Each row is followed by its class.
-67, -21, 37, -19, -34, -2, 7, -1, 18, 16, -6, -4, -13, -35, 33, -34, -7, -6, 6, 15, -41, -26, 6, -43, 8, 31, 12, 34, 25, 20, 31, 11  j858
-32, -26, 2, 0, -38, 22, -32, 46, 50, 19, 32, 13, -26, -10, -6, 60, 12, -6, 38, 102, -35, -46, -34, 4, -43, 4, 24, -12, 16, 26, 26, -29  j972
-19, 21, -39, 16, -26, 6, 26, -1, 12, 8, -4, 27, -17, -16, 32, 3, -32, -17, -1, 14, 0, -28, -32, -4, 24, -9, 0, 1, 26, -3, 5, -5  j929
-4, 16, 45, -24, -49, -10, -21, 13, -24, 8, 52, 31, 46, -4, 4, 36, -6, -72, -16, -19, -43, 1, 6, -46, 20, 2, 42, 101, -49, -41, -36, 28  j928
1, 14, -36, 22, -19, 5, 24, -3, 18, -1, 39, 45, 6, -11, 36, -13, -48, -28, 9, 19, -24, -22, -39, -1, 34, 15, 7, 14, 6, -5, 6, -2  j928
-61, -26, 42, -18, -26, -3, 2, 6, 11, 11, -4, -7, -27, -35, 31, -17, -29, 11, -5, 7, -48, -15, 10, -46, -1, 19, 17, 45, 30, 11, 23, 10  j872
-79, -44, 28, -19, -39, 2, 4, 8, 20, 6, -1, -10, -10, -42, 33, -34, -25, -4, 2, 20, -51, -40, 13, -65, -3, 31, 21, 40, 21, 27, 31, -1  j858
-66, -22, 47, -14, -31, 5, 0, 1, 22, 7, 11, 13, -11, -35, 31, -40, -28, -17, 6, 21, -41, -24, 11, -50, 19, 39, 33, 38, 19, 15, 28, 9  j123
-30, -19, 17, -1, -44, 23, -41, 36, 44, 21, 20, 12, -25, -8, -1, 56, 13, 0, 29, 90, -39, -49, -31, 0, -41, -7, 26, 0, 17, 35, 15, -23  j876
-23, 14, -42, 1, -15, -5, 42, -12, -11, 2, -5, 13, -13, -4, 27, 1, -17, 15, -2, 17, -6, -9, -39, 14, 22, -11, -9, 4, 19, -13, 3, -12  j972
-61, -12, 39, -9, -29, 6, -1, 8, 15, 16, -8, 0, -29, -36, 29, -25, -12, -3, 3, 16, -44, -29, 8, -47, 11, 26, 17, 34, 34, 9, 23, 12  j965
-26, -38, 21, 12, -38, 20, -36, 53, 49, 22, 12, -1, -48, 1, -8, 48, 10, 15, 37, 92, -28, -37, -35, 31, -36, 7, 13, 2, 31, 33, 19, -11  j714
-19, 22, 40, -28, -54, -13, -18, 7, -27, 5, 46, 27, 54, -5, 9, 24, -1, -72, -1, -19, -32, 0, 4, -40, 14, 2, 44, 86, -37, -35, -32, 22  j504
-30, -30, 9, 1, -40, 18, -43, 57, 39, 25, 7, -1, -58, 8, -2, 50, 22, 31, 30, 92, -31, -56, -31, 20, -42, 0, 11, 0, 27, 44, 13, -21  j965
-12, 19, -43, 18, -8, 3, 24, 0, -4, 9, -21, 10, -30, -4, 38, -15, -10, 13, 1, 12, 7, -24, -28, -2, 24, -17, -21, -17, 36, 21, -9, -4  j965
-11, 18, 46, -26, -53, -14, -12, 12, -18, 11, 40, 31, 47, -9, 5, 29, 4, -86, -9, -22, -36, -1, 4, -37, 22, -3, 44, 87, -45, -33, -28, 28  j858
-71, -21, 42, -18, -33, 1, -4, 3, 8, 10, -4, -6, -15, -34, 31, -19, -29, 14, 1, 9, -50, -17, 16, -65, -11, 22, 19, 53, 25, 31, 24, 20  j876
2, 19, -46, 28, -12, 3, 10, -1, 2, 1, -15, 26, -36, -6, 30, 8, -13, 7, 8, 20, -9, -27, -31, 4, 21, -9, -13, -22, 32, 21, 3, -6  j872
-34, -19, 8, 3, -49, 20, -44, 47, 48, 13, 25, 16, -28, -10, -2, 60, 17, -2, 40, 97, -35, -52, -29, 3, -50, 7, 25, -8, 24, 37, 20, -27  j504
-59, -15, 44, -14, -29, -3, -1, 5, 25, 14, 8, 5, -4, -35, 39, -29, -25, -11, 10, 21, -46, -15, 7, -49, 0, 37, 22, 26, 32, 8, 33, 16  j362
-18, -3, 6, -25, -6, -39, 3, -19, -13, -4, 42, -25, 114, 4, 36, 3, -8, 5, 16, -30, -21, 87, -27, 13, -45, -17, -6, 15, -1, -49, 4, 18  j714
2, 17, -50, 27, -21, 9, 20, -8, 15, -10, 21, 44, -4, -12, 35, -20, -41, -28, 10, 21, -21, -25, -35, 1, 35, 16, 6, -8, 9, 8, 6, -13  j858
-28, 19, 51, -23, -40, -18, -28, 13, -39, 4, 48, 26, 69, -7, 10, 36, 8, -74, -12, -26, -49, 8, 4, -57, 15, -2, 52, 105, -40, -30, -29, 35  j464
-81, -49, 32, -23, -42, -2, -11, 8, 15, 6, 21, 5, 11, -31, 44, -53, -26, 1, 23, 23, -50, -33, 12, -69, -7, 39, 32, 51, 21, 41, 25, 0  j123
-3, 19, -46, 24, -6, 0, 19, 1, 6, -4, -7, 19, -9, -6, 38, -3, -20, -2, 3, 15, 0, -10, -25, -9, 18, -9, -12, -23, 29, 12, 5, -2  j362
-76, -34, 27, -18, -31, 3, -11, -1, 12, 4, 9, -4, 1, -35, 40, -49, -34, 4, 2, 17, -44, -31, 20, -72, -3, 29, 25, 40, 24, 36, 31, 5  j876
-18, -36, 10, 14, -49, 24, -38, 58, 57, 18, 24, 2, -13, -3, -4, 60, 24, -10, 48, 92, -45, -49, -43, 12, -32, 14, 10, -8, 5, 31, 14, -22  j858
-16, 17, 42, -26, -44, -13, -22, 17, -35, 6, 38, 34, 64, -4, 17, 29, 7, -67, -4, -24, -44, 9, -1, -52, 15, -1, 44, 102, -39, -26, -32, 30  j965
-25, -6, -7, -29, 1, -36, 10, -15, -21, 2, 27, -37, 74, 9, 37, -2, -4, 28, 7, -28, -9, 76, -33, 32, -38, -30, -16, 16, 15, -41, -2, 8  j714
-84, -32, 29, -13, -10, 0, -2, 9, -5, 15, -14, -18, -33, -35, 27, -38, -8, 24, 0, 11, -45, -38, 25, -56, -5, 17, 18, 36, 38, 54, 23, 16  j714
-20, 3, -6, -29, -12, -41, -1, -10, -26, 3, 23, -21, 78, 10, 33, 13, -3, 23, 21, -30, -11, 83, -26, 13, -52, -23, -20, 23, 15, -28, -3, 16  j399
-14, 13, -42, 22, -21, 0, 29, -7, 14, -7, 23, 40, 11, -2, 42, -19, -42, -22, 9, 24, -16, -23, -44, 8, 32, 4, 12, 9, 14, 3, 11, -6  j714
-16, -1, 53, -25, -43, -7, -11, 11, -27, 2, 35, 28, 56, -14, -2, 24, -3, -66, -14, -13, -44, -4, -3, -36, 22, -2, 53, 99, -45, -38, -21, 16  j876
-28, 12, -36, 6, -12, -7, 26, -9, -17, -2, -6, 9, -10, -7, 30, -7, -22, 13, -11, 14, -8, -18, -32, 4, 28, -11, -4, 9, 26, 0, 1, -6  j464
-20, -39, 19, 9, -40, 17, -37, 60, 47, 23, 12, 1, -24, -1, -14, 49, 22, 3, 49, 95, -24, -34, -40, 30, -30, 10, 4, -3, 25, 27, 18, -19  j399
-20, -24, 11, 23, -34, 24, -46, 69, 47, 23, 23, 3, -26, 0, -6, 71, 27, 2, 44, 93, -42, -48, -40, 12, -36, 11, 13, -5, 17, 34, 17, -15  j464
-26, 1, 10, -37, -21, -37, -3, -18, -24, 4, 35, -24, 79, 10, 27, 8, -13, 27, 12, -36, -10, 84, -25, 13, -52, -26, -10, 48, 9, -38, -9, 21  j929
-27, -35, 21, 0, -41, 24, -35, 45, 47, 27, 1, -4, -48, -10, -15, 51, 17, 10, 36, 93, -27, -43, -28, 24, -35, 3, 5, -7, 21, 45, 19, -16  j858
-21, 14, 47, -23, -44, -19, -22, 14, -26, 3, 42, 30, 60, 3, 5, 24, 7, -77, -7, -22, -42, -6, 5, -51, 19, -3, 48, 95, -46, -25, -28, 25  j399
-33, -30, 7, 0, -33, 14, -30, 51, 41, 28, 14, -3, -63, 8, -5, 61, 22, 38, 38, 88, -38, -45, -33, 13, -53, 5, 8, 5, 26, 47, 23, -18  j972
-25, -7, 15, -42, -1, -31, 7, -26, -12, 3, 32, -34, 61, 10, 31, 10, -7, 30, -4, -28, -15, 70, -27, 11, -47, -33, -17, 26, 5, -38, -11, 8  j928
1, 25, -48, 23, -21, 4, 28, 0, 22, -2, 21, 44, -1, -4, 42, -15, -53, -22, 12, 30, -10, -25, -37, 7, 25, 5, 5, -18, 16, 2, 10, -10  j362
-31, -29, 15, 1, -41, 15, -39, 53, 48, 24, 12, -9, -52, 6, -12, 52, 24, 33, 33, 87, -32, -49, -33, 19, -42, 2, 7, 2, 24, 38, 19, -17  j929
-67, -23, 38, -20, -31, -2, 0, 4, 7, 10, -9, -11, -42, -32, 28, -14, -32, 18, -7, 8, -48, -24, 18, -59, -9, 14, 15, 46, 31, 26, 16, 13  j872
-86, -30, 23, -16, -38, 6, -11, 3, 16, 0, 16, -1, 2, -35, 44, -49, -28, -6, 13, 20, -45, -43, 19, -78, -7, 34, 26, 40, 26, 34, 24, -6  j504
-78, -21, 24, -6, -10, 3, -5, 15, -1, 13, -20, -17, -44, -30, 23, -28, -5, 32, -2, 17, -34, -38, 23, -53, -6, 19, 8, 29, 41, 49, 29, 13  j464
-39, -36, 10, 4, -32, 13, -40, 54, 39, 21, 2, -6, -41, 9, -3, 53, 27, 27, 37, 84, -39, -53, -31, 8, -41, -2, 7, 2, 21, 53, 20, -22  j399
-25, 8, -31, -8, -15, -12, 33, -18, -9, 0, -3, 13, -17, -7, 31, -1, -26, 13, -7, 11, -15, -18, -35, 6, 20, -15, -2, 9, 21, 5, 5, -6  j872
-26, -35, 14, 6, -36, 19, -37, 56, 45, 25, 7, 2, -60, 3, -11, 55, 23, 22, 36, 91, -25, -52, -29, 20, -40, 1, 16, -6, 21, 51, 17, -21  j123
-24, -27, 17, 1, -41, 26, -43, 49, 60, 16, 41, 18, -16, -17, -2, 59, 7, -17, 34, 99, -49, -50, -29, -11, -44, 4, 25, -4, 11, 27, 17, -25  j928
-26, 9, -34, 8, -23, -2, 22, -5, 5, -5, -2, 16, -7, -9, 28, -2, -20, 8, 3, 18, -13, -16, -41, 1, 22, -9, -5, 7, 27, -3, 5, -7  j929
-32, 5, 48, -31, -37, -5, -32, 14, -36, 6, 43, 31, 57, -6, 15, 11, 5, -75, -11, -24, -47, -11, 10, -59, 20, -12, 57, 108, -43, -18, -36, 17  j965
-13, 2, 0, -29, 1, -43, 7, -19, -21, -3, 17, -29, 100, 11, 23, 11, 6, 23, 15, -32, 1, 90, -22, 22, -45, -29, -24, 1, 3, -39, 4, 16  j399
-9, 17, -40, 23, -3, -1, 13, -8, -3, 1, -11, 14, -22, -11, 31, 6, -8, -3, -1, 7, -9, -25, -25, -15, 17, -14, -9, -19, 27, 19, 0, -5  j872
0, 18, -40, 28, -24, 8, 30, -6, 11, -8, 14, 41, -7, -14, 28, -12, -42, -28, 4, 18, -21, -24, -39, 12, 37, 11, 7, -4, 10, -4, 1, -10  j858
-38, -2, 61, -34, -36, -9, -32, 6, -40, 5, 47, 24, 65, -16, 9, 20, -2, -81, -14, -31, -61, -10, 14, -64, 21, -16, 63, 111, -51, -22, -35, 21  j872
-73, -34, 32, -20, -29, -4, -14, 9, 19, 8, 13, -4, -4, -31, 46, -38, -28, 2, 8, 17, -55, -32, 21, -81, -16, 34, 27, 36, 27, 35, 28, 6  j362
-30, -2, 9, -30, -14, -40, -1, -12, -21, 3, 10, -36, 56, 14, 19, 29, 2, 54, 1, -27, -9, 70, -25, 18, -67, -43, -18, 25, 17, -21, -8, 18  j929
-27, -22, 16, -5, -42, 15, -35, 46, 55, 22, 28, 14, -29, -7, 6, 53, -2, -3, 31, 94, -35, -41, -29, 7, -48, 0, 27, -10, 24, 27, 21, -20  j362
-23, 11, -36, 9, -14, -6, 33, -8, -5, -3, 6, 18, -3, -9, 31, -10, -30, -2, -2, 14, -16, -13, -38, 15, 23, -6, 6, 10, 23, -4, 6, -4  j714
-29, 3, 0, -41, -7, -36, 5, -30, -20, 0, 32, -24, 79, 10, 38, -3, -2, 17, 14, -33, -3, 71, -29, 23, -47, -28, -11, 21, 11, -38, -1, 3  j504
-32, 17, 48, -34, -42, -21, -19, 1, -43, 6, 45, 24, 72, -13, 15, 27, 2, -75, -11, -36, -39, 11, 8, -55, 11, -1, 51, 105, -41, -28, -27, 30  j504
-24, -17, 5, 13, -45, 27, -43, 58, 47, 20, 17, 4, -25, 0, -2, 68, 28, 2, 51, 92, -36, -53, -35, 3, -42, 9, 8, -3, 11, 44, 15, -23  j504
-3, 25, -55, 27, -9, 8, 18, -1, 1, 2, -18, 18, -20, -16, 30, 5, -7, -2, 12, 15, 7, -22, -24, -4, 14, -7, -17, -30, 32, 16, 5, -14  j504
-78, -41, 41, -20, -38, 3, -10, -1, 16, 6, 9, 4, 9, -37, 40, -43, -32, -6, 7, 19, -51, -31, 11, -68, 1, 28, 31, 54, 23, 27, 33, 5  j876
-31, -9, 58, -29, -38, -12, -14, 17, -25, -1, 33, 27, 64, -4, -7, 25, 11, -69, -11, -8, -40, -10, -1, -37, 24, -6, 54, 95, -48, -30, -27, 13  j399
-16, -36, 13, 4, -33, 21, -32, 53, 47, 23, -3, 1, -36, 1, -16, 58, 18, 10, 43, 94, -16, -38, -35, 26, -31, 2, -1, -11, 20, 37, 17, -21  j399
-24, 27, -41, 19, -15, 6, 24, 0, -5, 4, -10, 19, -23, -15, 32, -3, -31, -6, -9, 19, -5, -36, -20, -12, 31, -14, -2, -10, 25, 12, -3, -4  j464
-36, -6, 61, -38, -38, -15, -29, 6, -39, 5, 44, 28, 62, -10, 8, 20, 1, -77, -14, -27, -54, -11, 8, -51, 19, -12, 63, 114, -50, -22, -28, 21  j872
-71, -19, 45, -16, -27, 5, 0, -3, 11, 14, -11, -9, -32, -39, 29, -31, -26, 12, -6, 11, -49, -32, 16, -56, 0, 15, 21, 34, 32, 25, 19, 10  j876
-17, 5, 54, -30, -36, -22, -23, 13, -37, 7, 45, 26, 77, -10, 13, 29, 2, -77, -12, -29, -47, 13, 5, -54, 9, -4, 54, 96, -42, -34, -31, 30  j362
-67, -22, 47, -24, -31, -2, 6, -5, 20, 14, -1, 4, -19, -29, 33, -31, -17, 2, 6, 21, -38, -19, 6, -48, 9, 40, 24, 40, 22, 23, 34, 12  j123
-30, -34, 23, 4, -36, 27, -35, 54, 45, 29, 11, -1, -56, 0, -20, 64, 20, 16, 39, 97, -23, -41, -28, 20, -46, 2, 10, -2, 21, 38, 15, -15  j972
-21, -5, 13, -42, -4, -40, 6, -20, -13, 7, 31, -31, 81, 10, 41, -1, -11, 19, 10, -30, -8, 82, -31, 24, -49, -38, -13, 14, 15, -45, -8, 10  j362
-16, 8, -4, -29, 0, -42, 12, -20, -19, 5, 32, -34, 91, 6, 26, 19, 1, 22, 17, -34, -8, 91, -22, 13, -61, -25, -21, -1, 4, -47, 7, 18  j972
6, 15, -40, 26, -9, 9, 20, 4, 12, 5, -7, 23, -27, -11, 32, -1, -13, 3, 4, 22, -4, -23, -31, 2, 22, -5, -21, -21, 29, 8, -5, -10  j928
-27, -19, 17, -3, -44, 18, -43, 36, 46, 23, 24, 12, -23, -11, 1, 53, 13, -5, 33, 88, -41, -47, -29, -2, -44, 3, 27, -2, 17, 33, 24, -20  j876
